Below is a small trained network, with its code and all its weights. Each question gives an input and a class and asks what happens when units are switched off, that is, made to give their printed mean instead of their output.

import numpy as np


def w(rows, s, z=0):
    codes = np.array(rows[::2]) - 128.0
    scale = np.full(codes.shape[1], s)
    scale[-1] = z or s
    return codes * scale


def f(y):
    return y / 2 * (1 + np.tanh(0.7978845608 * (y + 0.044715 * y**3)))


def log_softmax(a):
    a = a - a.max(-1, keepdims=True)
    return a - np.log(np.exp(a).sum(-1, keepdims=True))


def net(x, mask):
    res = np.array(x, float).reshape(1, 5) / 4 @ E
    y = f(res @ A[0][:, :-1].T + A[0][:, -1])
    res = res + np.where(mask, y, B[0][:, -1]) @ B[0][:, :-1]
    return log_softmax(res[-1] @ U[:, :-1].T + U[:, -1])


A, B = {}, {}
E = w([
[112,65,234,126,115,69,53,79,41,135,82,67],'x0',
[68,66,89,156,58,157,150,123,150,255,102,160],'x1',
[37,89,76,125,132,64,176,235,48,84,84,138],'x2',
[124,93,188,35,172,77,94,193,215,143,102,202],'x3',
[109,139,58,110,106,31,81,43,126,107,118,194],'x4',
],0.0075)
A[0] = w([
[159,165,156,114,144,145,110,70,152,122,145,118,78],'n0',
[169,135,173,115,129,169,116,83,175,173,147,120,152],'n1',
[108,83,225,135,129,84,93,83,56,157,108,90,72],'n2',
[131,163,148,128,151,129,121,137,144,33,124,102,67],'n3',
[104,106,122,127,116,131,130,141,148,190,113,132,111],'n4',
[166,174,159,105,150,116,118,142,118,3,136,112,89],'n5',
[135,173,50,137,140,172,156,153,196,111,148,153,90],'n6',
[81,117,94,123,135,100,141,213,53,85,123,110,44],'n7',
[114,131,78,106,110,54,119,47,123,102,119,175,114],'n8',
[106,105,121,110,130,105,141,199,100,117,125,144,181],'n9',
[135,119,206,134,130,213,165,220,107,145,127,74,33],'n10',
[82,103,109,138,90,147,130,132,124,246,113,130,55],'n11',
[135,141,66,187,106,179,148,91,48,101,132,76,26],'n12',
[134,95,186,84,148,84,107,197,206,131,111,180,5],'n13',
[112,115,108,135,124,127,128,121,136,194,116,123,33],'n14',
[131,148,83,129,144,143,135,156,144,122,132,143,27],'n15',
],0.013,0.0026)
B[0] = w([
[132,126,163,200,100,124,125,100,156,123,98,149,187],'n0',
[102,116,166,198,120,122,135,96,182,122,68,112,217],'n1',
[161,149,126,64,75,165,167,191,116,22,140,130,253],'n2',
[158,89,120,136,129,141,142,119,71,168,153,180,191],'n3',
[140,99,132,130,148,125,138,130,101,160,148,130,170],'n4',
[130,35,128,134,149,125,164,160,80,207,153,139,230],'n5',
[142,115,149,74,85,144,149,190,99,28,113,97,232],'n6',
[156,133,184,218,89,144,118,69,189,110,95,135,219],'n7',
[119,157,40,194,203,133,79,166,154,103,146,114,221],'n8',
[120,104,173,158,127,138,137,107,183,131,82,108,190],'n9',
[111,157,6,164,193,98,66,154,152,97,143,134,224],'n10',
[160,57,146,152,159,128,165,137,75,173,153,148,211],'n11',
[76,186,182,41,165,94,124,64,126,179,138,112,243],'n12',
[87,211,148,71,144,114,128,47,86,160,161,93,231],'n13',
[176,113,150,152,124,119,107,116,79,124,165,187,159],'n14',
[177,154,153,123,82,143,112,130,106,61,148,157,159],'n15',
],0.016,0.012)
U = w([
[172,23,141,144,148,128,163,146,52,198,166,196,132],'0',
[132,124,196,217,80,141,116,73,205,119,41,136,130],'1',
[166,158,134,55,60,175,151,204,101,32,127,116,105],'2',
[56,223,168,49,149,90,113,53,93,173,155,100,125],'3',
[115,158,2,173,190,109,36,177,153,108,141,140,135],'4',
[102,110,128,132,127,136,135,147,159,143,87,107,254],'5',
[113,119,102,106,82,128,103,158,158,179,91,139,93],'6',
],0.0076,0.0075)

Each question gives the input, the list of numbers given to net, and the class t.
The units are the neurons (one row each of A and B). Each row of codes is followed by its name. A weight is (code - 128) times the scale printed after its matrix; where a second scale follows, it is the last column's (A, B and U).
mask holds one flag per neuron, in row order. A switched-off neuron (its flag False) gives its mean, the last column of its row in B, instead of its output. The means were averaged over made-up inputs and are rounded, as every weight is.
A unit's drop is (log p(t) with every unit on - log p(t) with that unit switched off) / (log p(t) with every unit on - log p(t) with every unit switched off).
The circuit of an input: a set's keep is (log p(t) with only the set's units on - log p(t) with every unit switched off) / (log p(t) with every unit on - log p(t) with every unit switched off). Starting from the 12 units with the biggest drops (on a tie, the unit counted first), units are removed one at a time, each time the one whose removal leaves the highest keep (on an exact tie, the one counted first), for as long as the keep stays at least 0.8.
units of the circuit, in order: the units of the circuit, biggest drop first
most important unit: the unit with the biggest drop
k most important neurons: the k neurons with the biggest drops, biggest first
drop of u: that unit's drop, to one decimal
input [-6,3,-2,2,-1], class 2: most important unit	n6
input [-6,-7,-7,4,5], class 0: 4 most important neurons	[n5, n3, n7, n2]
input [-2,5,-2,-2,-6], class 4: 3 most important neurons	[n10, n5, n3]
input [2,-2,5,-7,-1], class 3: 2 most important neurons	[n12, n1]
input [2,-8,-8,6,4], class 0: 2 most important neurons	[n5, n3]
input [1,7,-7,-7,6], class 0: 4 most important neurons	[n11, n13, n7, n14]
input [5,-5,0,8,-8], class 3: 2 most important neurons	[n13, n8]
input [6,-3,3,7,8], class 4: 2 most important neurons	[n8, n12]
input [0,5,-5,-6,1], class 3: 3 most important neurons	[n12, n5, n7]
input [-3,-6,7,6,-1], class 1: 2 most important neurons	[n7, n9]
input [-7,7,-6,-4,1], class 0: 4 most important neurons	[n11, n2, n14, n7]
input [-3,2,-1,-4,6], class 4: 2 most important neurons	[n8, n13]
input [-3,6,3,7,-4], class 3: 3 most important neurons	[n13, n5, n3]
input [3,-8,8,-8,8], class 0: 3 most important neurons	[n5, n3, n13]
input [0,1,-6,-4,7], class 4: units of the circuit, in order	[n8]
input [-3,1,6,0,-6], class 1: 3 most important neurons	[n7, n9, n8]
input [2,-1,3,0,-6], class 4: drop of n10	1.4
input [-2,-6,-4,-4,4], class 0: drop of n5	0.5
input [8,-5,-4,-4,2], class 2: drop of n2	3.5
input [8,5,-2,6,-7], class 2: drop of n12	0.2
input [-5,2,-6,8,2], class 3: units of the circuit, in order	[n13]
